Below are the code and all the weights of a small trained network. Each question names an input and a target symbol and asks about switching units off, where a switched-off unit gives its printed mean instead of its output.

import numpy as np


def w(rows, s, z=0):
    codes = np.array(rows[::2]) - 128.0
    scale = np.full(codes.shape[1], s)
    scale[-1] = z or s
    return codes * scale


def norm(h):
    return h / np.sqrt((h * h).mean(-1, keepdims=True) + 1e-5)


def f(y):
    return np.maximum(y, 0)


def softmax(a):
    e = np.exp(a - a.max(-1, keepdims=True))
    return e / e.sum(-1, keepdims=True)


def log_softmax(a):
    a = a - a.max(-1, keepdims=True)
    return a - np.log(np.exp(a).sum(-1, keepdims=True))


def net(x, mask):
    ids = ['ΔΘΨζηλτ'.index(c) for c in x.split()]
    T = len(ids)
    res = E[ids] + P[:T]
    r = norm(res)
    for j in range(2):
        rows = slice(3 * j, 3 * j + 3)
        q, k, v = (r @ M[0][rows].T for M in (Q, K, V))
        z = softmax(np.where(np.tri(T) > 0, q @ k.T / 3**0.5, -1e9)) @ v
        o = O[0][rows]
        res = res + np.where(mask[j], z, o[:, -1]) @ o[:, :-1]
    y = f(norm(res) @ A[0][:, :-1].T + A[0][:, -1])
    res = res + np.where(mask[2:6], y, B[0][:, -1]) @ B[0][:, :-1]
    return log_softmax(norm(res)[-1] @ U[:, :-1].T + U[:, -1])


Q, K, V, O, A, B = {}, {}, {}, {}, {}, {}
E = w([
[98,75,170,137,166,111,139,160],'Δ',
[108,62,113,114,145,110,149,110],'Θ',
[108,59,159,210,145,97,135,89],'Ψ',
[72,100,108,151,197,131,97,96],'ζ',
[224,136,144,142,122,124,3,127],'η',
[22,157,126,144,45,87,106,145],'λ',
[139,102,102,145,83,172,241,112],'τ',
],0.0035)
P = w([
[81,80,202,119,174,108,87,28],'0',
[140,100,203,93,107,97,143,31],'1',
[151,130,122,94,154,4,169,124],'2',
[70,100,139,158,181,149,102,80],'3',
[132,84,145,119,111,126,135,91],'4',
[140,121,106,132,141,26,182,167],'5',
[74,118,119,186,163,177,111,106],'6',
[129,85,129,125,104,146,128,129],'7',
[135,114,80,148,141,57,161,193],'8',
[77,123,93,202,149,208,101,148],'9',
[123,84,101,138,99,161,121,161],'10',
[138,121,50,152,135,83,146,225],'11',
[59,135,87,217,157,217,108,151],'12',
[144,92,135,102,91,144,121,123],'13',
],0.0043)
Q[0] = w([
[114,141,47,210,201,107,142,175],'h1',
[98,62,76,150,132,79,109,145],'h1',
[105,119,146,115,96,200,113,93],'h1',
[92,100,115,146,146,114,154,127],'h2',
[109,166,143,93,151,132,143,112],'h2',
[107,132,235,119,81,251,95,51],'h2',
],0.012)
K[0] = w([
[113,157,49,195,104,151,129,254],'h1',
[124,30,46,153,106,199,146,195],'h1',
[180,71,170,74,210,62,96,102],'h1',
[82,89,76,176,142,162,145,149],'h2',
[150,111,250,136,149,151,104,50],'h2',
[115,102,207,123,181,18,169,58],'h2',
],0.0072)
V[0] = w([
[81,112,118,85,102,216,156,96],'h1',
[4,174,106,137,90,96,94,128],'h1',
[131,140,57,163,248,157,119,130],'h1',
[227,134,143,152,97,74,120,163],'h2',
[100,101,160,85,138,128,192,134],'h2',
[138,140,98,123,125,142,169,166],'h2',
],0.0045)
O[0] = w([
[68,154,74,127,146,88,240,91,132],'h1',
[3,154,178,99,33,140,85,88,188],'h1',
[179,154,227,117,170,108,112,21,176],'h1',
[37,108,186,188,131,108,225,43,5],'h2',
[139,219,142,130,142,194,100,172,200],'h2',
[141,153,177,81,152,56,154,61,39],'h2',
],0.0035,0.0025)
A[0] = w([
[94,88,112,120,158,148,61,81,45],'n1',
[178,139,156,93,30,168,202,115,3],'n2',
[112,255,71,152,165,52,210,144,3],'n3',
[143,95,147,143,120,111,146,222,110],'n4',
],0.0055,0.0037)
B[0] = w([
[150,164,126,132,100,115,186,145,254],'n1',
[105,125,229,114,191,114,105,200,154],'n2',
[188,212,124,107,82,144,255,137,173],'n3',
[120,185,142,128,138,139,116,78,204],'n4',
],0.0084,0.003)
U = w([
[253,128,90,125,122,102,9,172,178],'Δ',
[115,46,154,232,125,52,162,65,145],'Θ',
[114,46,32,79,171,204,132,112,222],'Ψ',
[95,210,170,110,165,176,99,3,6],'ζ',
[193,206,106,130,63,115,228,164,101],'η',
[114,100,200,102,174,152,136,245,103],'λ',
[24,131,82,108,36,86,85,153,166],'τ',
],0.005,0.0017)

Each question gives the input, a string of symbols that net reads in full, and the target symbol t.
The units are the heads (3 rows each of Q, K, V and O) and the neurons (one row each of A and B). Each row of codes is followed by its name. A weight is (code - 128) times the scale printed after its matrix; where a second scale follows, it is the last column's (O, A, B and U).
mask holds one flag per unit, heads first, then neurons. A switched-off unit (its flag False) gives its mean, the last column of its rows in O or B, instead of its output. The means were averaged over made-up inputs and are rounded, as every weight is.
A unit's drop is (log p(t) with every unit on - log p(t) with that unit switched off) / (log p(t) with every unit on - log p(t) with every unit switched off).
The circuit of an input: a set's keep is (log p(t) with only the set's units on - log p(t) with every unit switched off) / (log p(t) with every unit on - log p(t) with every unit switched off). Starting from all 6 units, units are removed one at a time, each time the one whose removal leaves the highest keep (on an exact tie, the one counted first), for as long as the keep stays at least 0.8.
units of the circuit, in order: the units of the circuit, biggest drop first
top k neurons: the k neurons with the biggest drops, biggest first
which heads matter: for each layer, one digit per head in row order, 1 if its drop is at least 0.15 and else 0, layers parted by /
drop of u: that unit's drop, to one decimal
input ζ Ψ Δ, target Δ: units of the circuit, in order => [h2 h1 n1]
input ζ λ ζ Θ τ τ λ τ Ψ Θ ζ Θ, target Δ: top 2 neurons => [n1 n3]
input ζ τ ζ Ψ Θ ζ ζ Θ Δ Θ λ ζ, target τ: units of the circuit, in order => [h1]
input Ψ ζ Ψ, target Δ: top 2 neurons => [n1 n3]
input ζ ζ Ψ, target Δ: units of the circuit, in order => [h2 h1]
input ζ τ Δ ζ Ψ ζ Ψ Ψ Δ Δ Δ ζ ζ Δ, target ζ: units of the circuit, in order => [n4 n1]
input ζ Δ η Ψ ζ ζ, target Δ: units of the circuit, in order => [h1 h2]
input ζ ζ τ Δ ζ Δ ζ Θ ζ Δ ζ, target η: which heads matter => 10
input λ Θ Θ Θ λ Θ Θ, target η: which heads matter => 10
input ζ Δ Ψ Δ λ η, target τ: which heads matter => 10
input Δ ζ Δ, target Δ: units of the circuit, in order => [h1 n1]
input τ ζ τ ζ ζ, target η: which heads matter => 00
input Θ ζ η ζ η Δ, target Θ: which heads matter => 01
input λ η η, target τ: which heads matter => 11
input λ τ η, target η: which heads matter => 11
input τ Δ τ ζ ζ Ψ Δ Δ, target ζ: which heads matter => 00
input ζ ζ λ λ η Ψ τ ζ η, target η: units of the circuit, in order => [h1 n3]
input τ Θ ζ τ τ τ ζ ζ Δ Θ λ Θ, target τ: units of the circuit, in order => [h1 n1]
input ζ η ζ, target Θ: top 3 neurons => [n3 n4 n2]
input ζ λ λ Θ Δ ζ ζ ζ τ λ Ψ, target Θ: units of the circuit, in order => [h2 n3]
input Ψ Θ τ Ψ τ Δ Δ ζ ζ Ψ ζ ζ Δ Ψ, target Θ: top neuron => [n3]
input Δ ζ τ ζ τ τ η ζ Δ, target Θ: top neuron => [n4]
input λ ζ τ ζ ζ τ ζ λ Ψ, target τ: drop of h1 => 0.9
